Here is a tiny trained network, its code and every weight. The questions are about switching its units off for an input and a target symbol, where a switched-off unit gives its printed mean instead of its output.

import numpy as np


def w(rows, s, z=0):
    codes = np.array(rows[::2]) - 128.0
    scale = np.full(codes.shape[1], s)
    scale[-1] = z or s
    return codes * scale


def f(y):
    return y / 2 * (1 + np.tanh(0.7978845608 * (y + 0.044715 * y**3)))


def softmax(a):
    e = np.exp(a - a.max(-1, keepdims=True))
    return e / e.sum(-1, keepdims=True)


def log_softmax(a):
    a = a - a.max(-1, keepdims=True)
    return a - np.log(np.exp(a).sum(-1, keepdims=True))


def net(x, mask):
    ids = ['ΔΘΞΣαβγεημπτφψω'.index(c) for c in x.split()]
    T = len(ids)
    res = E[ids] + P[:T]
    u = 0
    for l in range(2):
        r = res
        for j in range(2):
            rows = slice(2 * j, 2 * j + 2)
            q, k, v = (r @ M[l][rows].T for M in (Q, K, V))
            z = softmax(np.where(np.tri(T) > 0, q @ k.T / 2**0.5, -1e9)) @ v
            o = O[l][rows]
            res = res + np.where(mask[u + j], z, o[:, -1]) @ o[:, :-1]
        u += 2
        y = f(res @ A[l][:, :-1].T + A[l][:, -1])
        res = res + np.where(mask[u : u + 12], y, B[l][:, -1]) @ B[l][:, :-1]
        u += 12
    return log_softmax(res[-1] @ U[:, :-1].T + U[:, -1])


Q, K, V, O, A, B = {}, {}, {}, {}, {}, {}
E = w([
[121,104,188,248],'Δ',
[97,141,131,166],'Θ',
[157,200,205,123],'Ξ',
[22,212,158,123],'Σ',
[121,149,144,202],'α',
[85,141,112,177],'β',
[118,185,138,180],'γ',
[84,113,28,246],'ε',
[94,211,133,117],'η',
[72,196,189,119],'μ',
[135,96,209,22],'π',
[139,107,122,118],'τ',
[72,219,100,58],'φ',
[109,3,111,34],'ψ',
[108,155,179,153],'ω',
],0.0065)
P = w([
[164,205,86,81],'0',
[76,232,254,136],'1',
[177,63,100,123],'2',
[212,209,83,92],'3',
[64,113,183,189],'4',
[173,59,110,113],'5',
[206,206,72,90],'6',
[83,98,196,198],'7',
[159,61,107,103],'8',
[183,212,43,75],'9',
[44,87,167,160],'10',
[153,57,111,92],'11',
[219,208,78,105],'12',
],0.0063)
Q[0] = w([
[79,24,153,219],'0.h0',
[117,60,28,133],'0.h0',
[95,121,110,206],'0.h1',
[3,112,144,172],'0.h1',
],0.0061)
K[0] = w([
[228,167,254,10],'0.h0',
[221,109,36,36],'0.h0',
[117,173,96,126],'0.h1',
[127,202,24,194],'0.h1',
],0.0049)
V[0] = w([
[154,77,212,24],'0.h0',
[150,30,139,172],'0.h0',
[156,247,126,29],'0.h1',
[253,3,65,96],'0.h1',
],0.0028)
O[0] = w([
[94,42,99,210,57],'0.h0',
[102,35,202,115,54],'0.h0',
[99,230,87,105,185],'0.h1',
[175,74,4,139,1],'0.h1',
],0.0046,0.00062)
A[0] = w([
[47,230,81,108,203],'0.n0',
[196,44,139,49,199],'0.n1',
[198,144,3,95,195],'0.n2',
[111,65,187,51,170],'0.n3',
[91,33,162,135,215],'0.n4',
[192,117,39,107,178],'0.n5',
[73,184,114,127,221],'0.n6',
[62,142,241,102,253],'0.n7',
[194,197,158,119,204],'0.n8',
[209,210,119,107,224],'0.n9',
[136,180,151,179,226],'0.n10',
[216,205,114,97,209],'0.n11',
],0.008,0.0045)
B[0] = w([
[153,183,240,227,238],'0.n0',
[15,49,60,51,190],'0.n1',
[226,205,51,101,227],'0.n2',
[1,73,178,115,170],'0.n3',
[39,56,149,189,204],'0.n4',
[232,149,62,108,189],'0.n5',
[122,206,186,214,227],'0.n6',
[50,223,149,154,255],'0.n7',
[106,232,177,70,204],'0.n8',
[139,246,151,77,234],'0.n9',
[131,220,161,149,229],'0.n10',
[140,231,162,51,221],'0.n11',
],0.0059,0.0038)
Q[1] = w([
[108,1,119,142],'1.h0',
[193,46,38,162],'1.h0',
[68,70,163,94],'1.h1',
[119,57,141,18],'1.h1',
],0.0057)
K[1] = w([
[183,204,147,169],'1.h0',
[231,144,119,254],'1.h0',
[212,160,106,139],'1.h1',
[128,206,85,51],'1.h1',
],0.0065)
V[1] = w([
[249,158,149,253],'1.h0',
[105,69,50,119],'1.h0',
[210,85,125,240],'1.h1',
[201,170,97,235],'1.h1',
],0.0049)
O[1] = w([
[193,2,131,106,60],'1.h0',
[205,181,130,149,4],'1.h0',
[232,144,204,175,32],'1.h1',
[217,126,204,107,191],'1.h1',
],0.0049,0.0039)
A[1] = w([
[164,40,47,77,17],'1.n0',
[47,60,169,222,80],'1.n1',
[189,9,56,211,164],'1.n2',
[193,190,109,11,254],'1.n3',
[76,45,104,197,218],'1.n4',
[178,44,46,81,62],'1.n5',
[254,159,169,102,128],'1.n6',
[110,20,92,156,19],'1.n7',
[116,23,49,18,123],'1.n8',
[49,77,131,211,229],'1.n9',
[135,224,129,202,115],'1.n10',
[137,149,100,216,195],'1.n11',
],0.007,0.0052)
B[1] = w([
[165,195,119,228,140],'1.n0',
[129,241,197,187,181],'1.n1',
[233,250,59,30,159],'1.n2',
[94,113,36,190,254],'1.n3',
[217,163,183,41,186],'1.n4',
[151,182,80,233,142],'1.n5',
[206,45,157,224,173],'1.n6',
[191,208,200,199,143],'1.n7',
[68,1,88,230,175],'1.n8',
[191,172,213,67,209],'1.n9',
[88,72,170,130,254],'1.n10',
[80,79,157,67,180],'1.n11',
],0.0059,0.0096)
U = w([
[121,112,130,85,138],'Δ',
[66,29,147,88,251],'Θ',
[110,131,131,95,26],'Ξ',
[185,158,218,36,127],'Σ',
[136,121,130,75,119],'α',
[119,120,132,98,78],'β',
[122,93,119,120,181],'γ',
[167,93,139,254,122],'ε',
[134,125,128,103,123],'η',
[79,133,215,153,65],'μ',
[71,200,59,65,85],'π',
[221,189,59,40,195],'τ',
[130,186,104,153,27],'φ',
[45,143,47,148,158],'ψ',
[106,146,110,126,127],'ω',
],0.0063,0.0029)

Each question gives the input, a string of symbols that net reads in full, and the target symbol t.
The units are the heads (2 rows each of Q, K, V and O) and the neurons (one row each of A and B). Each row of codes is followed by its name. A weight is (code - 128) times the scale printed after its matrix; where a second scale follows, it is the last column's (O, A, B and U).
mask holds one flag per unit, layer by layer, with each layer's heads first. A switched-off unit (its flag False) gives its mean, the last column of its rows in O or B, instead of its output. The means were averaged over made-up inputs and are rounded, as every weight is.
A unit's drop is (log p(t) with every unit on - log p(t) with that unit switched off) / (log p(t) with every unit on - log p(t) with every unit switched off).
most important unit: the unit with the biggest drop
k most important neurons: the k neurons with the biggest drops, biggest first
top k neurons in layer l: the k neurons of layer l with the biggest drops, biggest first
which heads matter: for each layer, one digit per head in row order, 1 if its drop is at least 0.15 and else 0, layers parted by /
drop when u is switched off: that unit's drop, to one decimal
input Δ η ε, target τ: which heads matter : 00 / 10
input μ τ Δ Δ ε φ φ, target ε: which heads matter : 00 / 01
input Ξ ε ε π ω ε ε ε ε α, target ε: which heads matter : 00 / 01
input ψ ε ε ω ε ε Θ, target ε: most important unit : 1.n6
input ε μ β φ φ Ξ ε β π, target Θ: 2 most important neurons : 1.n8, 0.n1
input φ ψ Ξ ε ε Δ π, target π: which heads matter : 00 / 00
input Δ ψ ψ ε φ, target μ: 2 most important neurons : 0.n0, 1.n10
input φ ε ψ, target ε: top 4 neurons in layer 1 : 1.n8, 1.n0, 1.n5, 1.n7
input π ε Δ ε ε π π ε Σ Θ Δ, target Σ: which heads matter : 00 / 00
input π π ε ψ γ ε ψ ε Θ γ, target ε: which heads matter : 00 / 01
input Δ ψ γ Δ ε ε ε ε π π π, target Σ: top 3 neurons in layer 1 : 1.n9, 1.n3, 1.n4
input ε β ε ψ, target ψ: top 2 neurons in layer 1 : 1.n3, 1.n8
input τ η α ε ε ψ, target ε: which heads matter : 00 / 10
input ε μ ψ Σ γ, target μ: top neuron in layer 0 : 0.n2
input β ψ ε ε Δ ε ε φ τ τ ε ε ε, target ε: 2 most important neurons : 1.n6, 0.n1
input ε ψ η φ γ Δ ε ψ, target Σ: top 2 neurons in layer 1 : 1.n4, 1.n9
input ψ π α π ε β Σ ε ε ω ψ, target Σ: 4 most important neurons : 1.n4, 1.n9, 0.n4, 1.n3
input β Σ ε γ, target ε: 2 most important neurons : 1.n6, 1.n3
input π Ξ Θ Δ ε Δ π π π Ξ ψ, target μ: 3 most important neurons : 1.n8, 1.n1, 1.n7
input Σ π π ε μ, target μ: top neuron in layer 1 : 1.n10
input ψ ε ε Δ η ε Θ ω ψ ε Σ π, target Θ: top 2 neurons in layer 1 : 1.n8, 1.n2
input μ π π Δ Θ, target μ: top 2 neurons in layer 1 : 1.n1, 1.n2
input ψ τ π ω Δ ε ε τ, target Σ: 2 most important neurons : 1.n3, 1.n9
input Δ ψ Δ, target Σ: drop when 1.n9 is switched off : 0.2
input τ φ ε β ε π φ Σ, target μ: drop when 0.n8 is switched off : 0.0
input τ Δ ψ π ε φ Θ β ε τ π, target Σ: drop when 1.n8 is switched off : 0.2
input β ε π ε π ψ ε γ β ε φ, target μ: drop when 1.n3 is switched off : 0.1
